Here is a tiny trained network, its code and every weight. The questions are about switching its units off for an input and a target symbol, where a switched-off unit gives its printed mean instead of its output.

import numpy as np


def w(rows, s, z=0):
    codes = np.array(rows[::2]) - 128.0
    scale = np.full(codes.shape[1], s)
    scale[-1] = z or s
    return codes * scale


def norm(h):
    return h / np.sqrt((h * h).mean(-1, keepdims=True) + 1e-5)


def f(y):
    return y / 2 * (1 + np.tanh(0.7978845608 * (y + 0.044715 * y**3)))


def softmax(a):
    e = np.exp(a - a.max(-1, keepdims=True))
    return e / e.sum(-1, keepdims=True)


def log_softmax(a):
    a = a - a.max(-1, keepdims=True)
    return a - np.log(np.exp(a).sum(-1, keepdims=True))


def net(x, mask):
    ids = ['ΘΠαεησφψω'.index(c) for c in x.split()]
    T = len(ids)
    res = E[ids] + P[:T]
    u = 0
    for l in range(2):
        q, k, v = (norm(res) @ M[l].T for M in (Q, K, V))
        z = softmax(np.where(np.tri(T) > 0, q @ k.T / 2**0.5, -1e9)) @ v
        res = res + np.where(mask[u], z, O[l][:, -1]) @ O[l][:, :-1]
        u += 1
        y = f(norm(res) @ A[l][:, :-1].T + A[l][:, -1])
        res = res + np.where(mask[u : u + 4], y, B[l][:, -1]) @ B[l][:, :-1]
        u += 4
    return log_softmax(norm(res)[-1] @ U[:, :-1].T + U[:, -1])


Q, K, V, O, A, B = {}, {}, {}, {}, {}, {}
E = w([
[153,182,166,158,157,141,111],'Θ',
[32,51,255,138,52,118,91],'Π',
[195,126,204,87,109,188,128],'α',
[110,158,109,181,71,103,126],'ε',
[98,61,113,206,108,162,117],'η',
[112,119,113,86,133,161,150],'σ',
[167,138,159,119,160,123,211],'φ',
[82,144,117,114,95,226,49],'ψ',
[177,113,137,106,50,180,158],'ω',
],0.011)
P = w([
[112,16,213,161,59,96,68],'0',
[130,29,224,165,66,106,85],'1',
[107,3,200,168,59,107,54],'2',
[98,25,206,156,82,112,79],'3',
[104,37,170,141,79,111,62],'4',
[99,25,159,147,100,99,80],'5',
[94,32,121,153,88,110,107],'6',
],0.0029)
Q[0] = w([
[71,184,63,107,170,104,104],'0.h0',
[144,133,253,160,116,191,162],'0.h0',
],0.006)
K[0] = w([
[71,160,54,151,89,178,7],'0.h0',
[144,69,143,116,253,44,184],'0.h0',
],0.0047)
V[0] = w([
[102,134,89,96,136,132,6],'0.h0',
[112,176,132,196,122,90,171],'0.h0',
],0.0019)
O[0] = w([
[254,166,200,53,136,199,128,9],'0.h0',
[67,117,137,159,113,117,135,70],'0.h0',
],0.0062,0.0011)
A[0] = w([
[83,92,122,200,155,68,252,148],'0.n0',
[90,38,72,28,102,185,166,252],'0.n1',
[127,203,243,213,139,70,28,238],'0.n2',
[94,190,71,185,104,95,212,160],'0.n3',
],0.0036,0.0017)
B[0] = w([
[82,148,67,33,142,191,16,184],'0.n0',
[2,189,62,187,89,59,190,255],'0.n1',
[35,135,115,155,120,116,159,201],'0.n2',
[157,135,86,40,130,24,87,128],'0.n3',
],0.0051,0.0036)
Q[1] = w([
[1,98,95,116,87,136,134],'1.h0',
[104,116,109,114,148,123,154],'1.h0',
],0.0088)
K[1] = w([
[146,70,69,6,255,93,110],'1.h0',
[126,146,120,125,192,145,162],'1.h0',
],0.0063)
V[1] = w([
[97,95,92,4,183,78,95],'1.h0',
[105,70,133,54,128,127,103],'1.h0',
],0.0031)
O[1] = w([
[68,87,255,68,72,109,77,248],'1.h0',
[185,109,252,69,132,110,158,253],'1.h0',
],0.0058,0.0019)
A[1] = w([
[155,199,18,180,98,52,23,26],'1.n0',
[43,134,48,105,120,142,13,130],'1.n1',
[5,27,32,188,87,78,82,255],'1.n2',
[245,75,207,170,124,238,33,107],'1.n3',
],0.0033,0.00071)
B[1] = w([
[166,202,150,135,89,75,134,122],'1.n0',
[254,215,158,75,87,136,197,165],'1.n1',
[225,130,132,35,245,96,65,255],'1.n2',
[141,196,69,80,236,42,185,155],'1.n3',
],0.0045,0.0048)
U = w([
[186,134,203,111,181,131,230,135],'Θ',
[171,195,122,130,88,12,81,136],'Π',
[121,111,146,30,163,99,134,3],'α',
[93,196,109,79,113,236,83,101],'ε',
[144,78,90,138,3,145,196,82],'η',
[16,135,33,79,157,73,194,124],'σ',
[49,69,235,87,78,87,114,183],'φ',
[142,26,71,124,201,129,89,165],'ψ',
[57,201,175,227,173,106,140,102],'ω',
],0.0059,0.0023)

Each question gives the input, a string of symbols that net reads in full, and the target symbol t.
The units are the heads (2 rows each of Q, K, V and O) and the neurons (one row each of A and B). Each row of codes is followed by its name. A weight is (code - 128) times the scale printed after its matrix; where a second scale follows, it is the last column's (O, A, B and U).
mask holds one flag per unit, layer by layer, with each layer's heads first. A switched-off unit (its flag False) gives its mean, the last column of its rows in O or B, instead of its output. The means were averaged over made-up inputs and are rounded, as every weight is.
A unit's drop is (log p(t) with every unit on - log p(t) with that unit switched off) / (log p(t) with every unit on - log p(t) with every unit switched off).
The circuit of an input: a set's keep is (log p(t) with only the set's units on - log p(t) with every unit switched off) / (log p(t) with every unit on - log p(t) with every unit switched off). Starting from all 10 units, units are removed one at a time, each time the one whose removal leaves the highest keep (on an exact tie, the one counted first), for as long as the keep stays at least 0.8.
circuit, biggest first: the units of the circuit, biggest drop first
k most important neurons: the k neurons with the biggest drops, biggest first
top k neurons in layer l: the k neurons of layer l with the biggest drops, biggest first
drop of u: that unit's drop, to one decimal
input σ η ω η, target ψ: circuit, biggest first -> (1.n2 1.h0 0.n1)
input ε φ Θ, target φ: top neuron in layer 0 -> (0.n2)
input Θ η ψ ω η φ ψ, target φ: top 2 neurons in layer 0 -> (0.n0 0.n1)
input σ φ Π η η Π ψ, target φ: circuit, biggest first -> (0.n0 1.h0 0.h0 0.n1)
input σ η η ψ ω Π φ, target φ: top 2 neurons in layer 1 -> (1.n2 1.n3)
input ψ Π ψ η, target ψ: circuit, biggest first -> (1.h0 1.n2)
input η α σ, target σ: top 2 neurons in layer 0 -> (0.n1 0.n0)
input σ α ψ ε α, target Θ: top 2 neurons in layer 0 -> (0.n0 0.n3)
input α σ ε φ Π η ω, target φ: top 2 neurons in layer 0 -> (0.n0 0.n1)
input η η α, target Θ: 2 most important neurons -> (1.n3 1.n2)
input φ η Π ψ ε, target φ: 2 most important neurons -> (0.n0 0.n1)
input ψ ω σ, target σ: 2 most important neurons -> (0.n1 0.n0)
input Θ α σ φ ε φ, target φ: drop of 0.n1 -> 0.1
input η φ ω φ Θ ω Θ, target φ: drop of 1.n1 -> 0.0
input ε φ α ω ε, target φ: drop of 0.n0 -> 1.9
input φ η ε σ Θ ω σ, target φ: top neuron in layer 1 -> (1.n3)
